Below are the code and all the weights of a small trained network. Each question names an input and a target symbol and asks about switching units off, where a switched-off unit gives its printed mean instead of its output.

import numpy as np


def w(rows, s, z=0):
    codes = np.array(rows[::2]) - 128.0
    scale = np.full(codes.shape[1], s)
    scale[-1] = z or s
    return codes * scale


def f(y):
    return np.maximum(y, 0)


def softmax(a):
    e = np.exp(a - a.max(-1, keepdims=True))
    return e / e.sum(-1, keepdims=True)


def log_softmax(a):
    a = a - a.max(-1, keepdims=True)
    return a - np.log(np.exp(a).sum(-1, keepdims=True))


def net(x, mask):
    ids = ['αζλτψω'.index(c) for c in x.split()]
    T = len(ids)
    res = E[ids] + P[:T]
    u = 0
    for l in range(3):
        r = res
        for j in range(3):
            rows = slice(2 * j, 2 * j + 2)
            q, k, v = (r @ M[l][rows].T for M in (Q, K, V))
            z = softmax(np.where(np.tri(T) > 0, q @ k.T / 2**0.5, -1e9)) @ v
            o = O[l][rows]
            res = res + np.where(mask[u + j], z, o[:, -1]) @ o[:, :-1]
        u += 3
        y = f(res @ A[l][:, :-1].T + A[l][:, -1])
        res = res + np.where(mask[u : u + 4], y, B[l][:, -1]) @ B[l][:, :-1]
        u += 4
    return log_softmax(res[-1] @ U[:, :-1].T + U[:, -1])


Q, K, V, O, A, B = {}, {}, {}, {}, {}, {}
E = w([
[94,139,62],'α',
[157,188,248],'ζ',
[110,70,187],'λ',
[40,99,130],'τ',
[171,117,103],'ψ',
[152,88,154],'ω',
],0.017)
P = w([
[163,19,72],'0',
[119,73,110],'1',
[90,97,121],'2',
[54,117,136],'3',
[27,132,145],'4',
[1,146,147],'5',
],0.0059)
Q[0] = w([
[146,65,55],'0.h1',
[132,143,47],'0.h1',
[172,161,248],'0.h2',
[50,104,155],'0.h2',
[94,249,97],'0.h3',
[48,56,200],'0.h3',
],0.011)
K[0] = w([
[193,139,94],'0.h1',
[144,171,88],'0.h1',
[175,86,210],'0.h2',
[86,88,112],'0.h2',
[92,171,76],'0.h3',
[74,169,247],'0.h3',
],0.015)
V[0] = w([
[87,142,3],'0.h1',
[242,124,227],'0.h1',
[90,193,36],'0.h2',
[106,160,65],'0.h2',
[26,135,127],'0.h3',
[54,42,227],'0.h3',
],0.0057)
O[0] = w([
[134,67,216,199],'0.h1',
[126,143,18,1],'0.h1',
[192,45,80,175],'0.h2',
[168,53,83,164],'0.h2',
[255,158,116,220],'0.h3',
[236,38,48,246],'0.h3',
],0.0053,0.0038)
A[0] = w([
[124,52,16,120],'0.n1',
[25,118,148,255],'0.n2',
[82,92,2,72],'0.n3',
[152,243,163,225],'0.n4',
],0.0083,0.004)
B[0] = w([
[155,105,232,252],'0.n1',
[82,182,204,253],'0.n2',
[184,55,241,197],'0.n3',
[210,255,90,162],'0.n4',
],0.0081,0.0055)
Q[1] = w([
[236,34,134],'1.h1',
[141,81,79],'1.h1',
[91,222,123],'1.h2',
[67,95,151],'1.h2',
[17,143,99],'1.h3',
[108,192,1],'1.h3',
],0.008)
K[1] = w([
[195,176,150],'1.h1',
[140,138,87],'1.h1',
[185,170,137],'1.h2',
[94,143,180],'1.h2',
[90,84,246],'1.h3',
[129,12,134],'1.h3',
],0.011)
V[1] = w([
[210,165,147],'1.h1',
[2,91,121],'1.h1',
[247,220,116],'1.h2',
[69,62,157],'1.h2',
[14,97,195],'1.h3',
[200,125,177],'1.h3',
],0.0055)
O[1] = w([
[145,193,84,144],'1.h1',
[139,64,210,124],'1.h1',
[155,87,15,20],'1.h2',
[111,152,178,250],'1.h2',
[69,188,2,169],'1.h3',
[145,165,157,254],'1.h3',
],0.0055,0.0036)
A[1] = w([
[188,2,159,4],'1.n1',
[209,20,158,42],'1.n2',
[123,124,123,107],'1.n3',
[153,175,65,215],'1.n4',
],0.0093,0.002)
B[1] = w([
[255,64,147,254],'1.n1',
[229,36,137,240],'1.n2',
[127,133,123,128],'1.n3',
[174,130,81,161],'1.n4',
],0.0096,0.0062)
Q[2] = w([
[159,202,104],'2.h1',
[178,96,182],'2.h1',
[253,44,120],'2.h2',
[248,6,119],'2.h2',
[101,136,100],'2.h3',
[190,102,98],'2.h3',
],0.0061)
K[2] = w([
[144,172,122],'2.h1',
[124,126,166],'2.h1',
[12,224,113],'2.h2',
[4,254,78],'2.h2',
[129,100,123],'2.h3',
[191,124,106],'2.h3',
],0.0092)
V[2] = w([
[101,177,59],'2.h1',
[159,81,187],'2.h1',
[175,120,67],'2.h2',
[2,202,145],'2.h2',
[94,198,96],'2.h3',
[136,176,82],'2.h3',
],0.007)
O[2] = w([
[126,49,40,7],'2.h1',
[117,183,207,242],'2.h1',
[77,99,20,143],'2.h2',
[253,170,129,14],'2.h2',
[79,129,79,38],'2.h3',
[83,156,100,82],'2.h3',
],0.0055,0.016)
A[2] = w([
[165,105,165,103],'2.n1',
[214,102,199,85],'2.n2',
[252,2,108,129],'2.n3',
[24,138,46,4],'2.n4',
],0.0056,0.0034)
B[2] = w([
[143,137,123,191],'2.n1',
[176,151,127,251],'2.n2',
[78,6,81,180],'2.n3',
[161,183,154,134],'2.n4',
],0.012,0.016)
U = w([
[158,32,126,129],'α',
[157,122,69,108],'ζ',
[22,138,144,209],'λ',
[176,254,160,151],'τ',
[88,89,98,106],'ψ',
[101,100,108,3],'ω',
],0.0088,0.0033)

Each question gives the input, a string of symbols that net reads in full, and the target symbol t.
The units are the heads (2 rows each of Q, K, V and O) and the neurons (one row each of A and B). Each row of codes is followed by its name. A weight is (code - 128) times the scale printed after its matrix; where a second scale follows, it is the last column's (O, A, B and U).
mask holds one flag per unit, layer by layer, with each layer's heads first. A switched-off unit (its flag False) gives its mean, the last column of its rows in O or B, instead of its output. The means were averaged over made-up inputs and are rounded, as every weight is.
A unit's drop is (log p(t) with every unit on - log p(t) with that unit switched off) / (log p(t) with every unit on - log p(t) with every unit switched off).
The circuit of an input: a set's keep is (log p(t) with only the set's units on - log p(t) with every unit switched off) / (log p(t) with every unit on - log p(t) with every unit switched off). Starting from the 12 units with the biggest drops (on a tie, the unit counted first), units are removed one at a time, each time the one whose removal leaves the highest keep (on an exact tie, the one counted first), for as long as the keep stays at least 0.8.
circuit, biggest first: the units of the circuit, biggest drop first
unit that matters most: the unit with the biggest drop
top k neurons: the k neurons with the biggest drops, biggest first
k most important neurons of layer l: the k neurons of layer l with the biggest drops, biggest first
heads that matter: for each layer, one digit per head in row order, 1 if its drop is at least 0.15 and else 0, layers parted by /
input λ ζ λ α τ, target τ: top 2 neurons => (0.n4 0.n2)
input α ψ λ ψ, target τ: circuit, biggest first => (0.h3 2.n3 1.n1)
input α τ ζ τ α, target τ: circuit, biggest first => (2.n3)
input α ψ ψ α ψ, target λ: top 3 neurons => (0.n3 0.n1 1.n1)
input ψ λ λ ψ ω ω, target τ: top 2 neurons => (2.n3 0.n2)
input ψ α α ψ λ ζ, target ζ: top 2 neurons => (0.n4 0.n1)
input τ ω α τ τ, target λ: 2 most important neurons of layer 0 => (0.n2 0.n3)
input α α ψ α, target λ: circuit, biggest first => (1.n1 1.n2 2.h2)
input λ τ ω α τ, target τ: top 3 neurons => (0.n2 2.n3 1.n2)
input ζ α ψ α λ, target λ: heads that matter => 110 / 010 / 010
input ψ ω ψ ψ, target λ: heads that matter => 011 / 000 / 000
input α α ψ λ ζ, target ζ: top 4 neurons => (0.n4 0.n1 1.n4 0.n3)
input ω α α ω, target τ: top 2 neurons => (0.n3 0.n1)
input ζ λ ω ω α α, target α: 2 most important neurons of layer 0 => (0.n3 0.n1)
input τ α τ λ α λ, target τ: top 4 neurons => (0.n3 0.n1 2.n3 1.n2)
input τ τ α τ τ, target λ: heads that matter => 100 / 001 / 000
input α τ α, target τ: unit that matters most => 0.h2
input α α α, target λ: heads that matter => 111 / 001 / 000
input τ τ ζ λ, target τ: top 2 neurons => (0.n4 2.n3)
input ψ τ ψ, target τ: heads that matter => 101 / 000 / 010
input ζ α λ ω λ, target λ: top 2 neurons => (0.n1 0.n3)
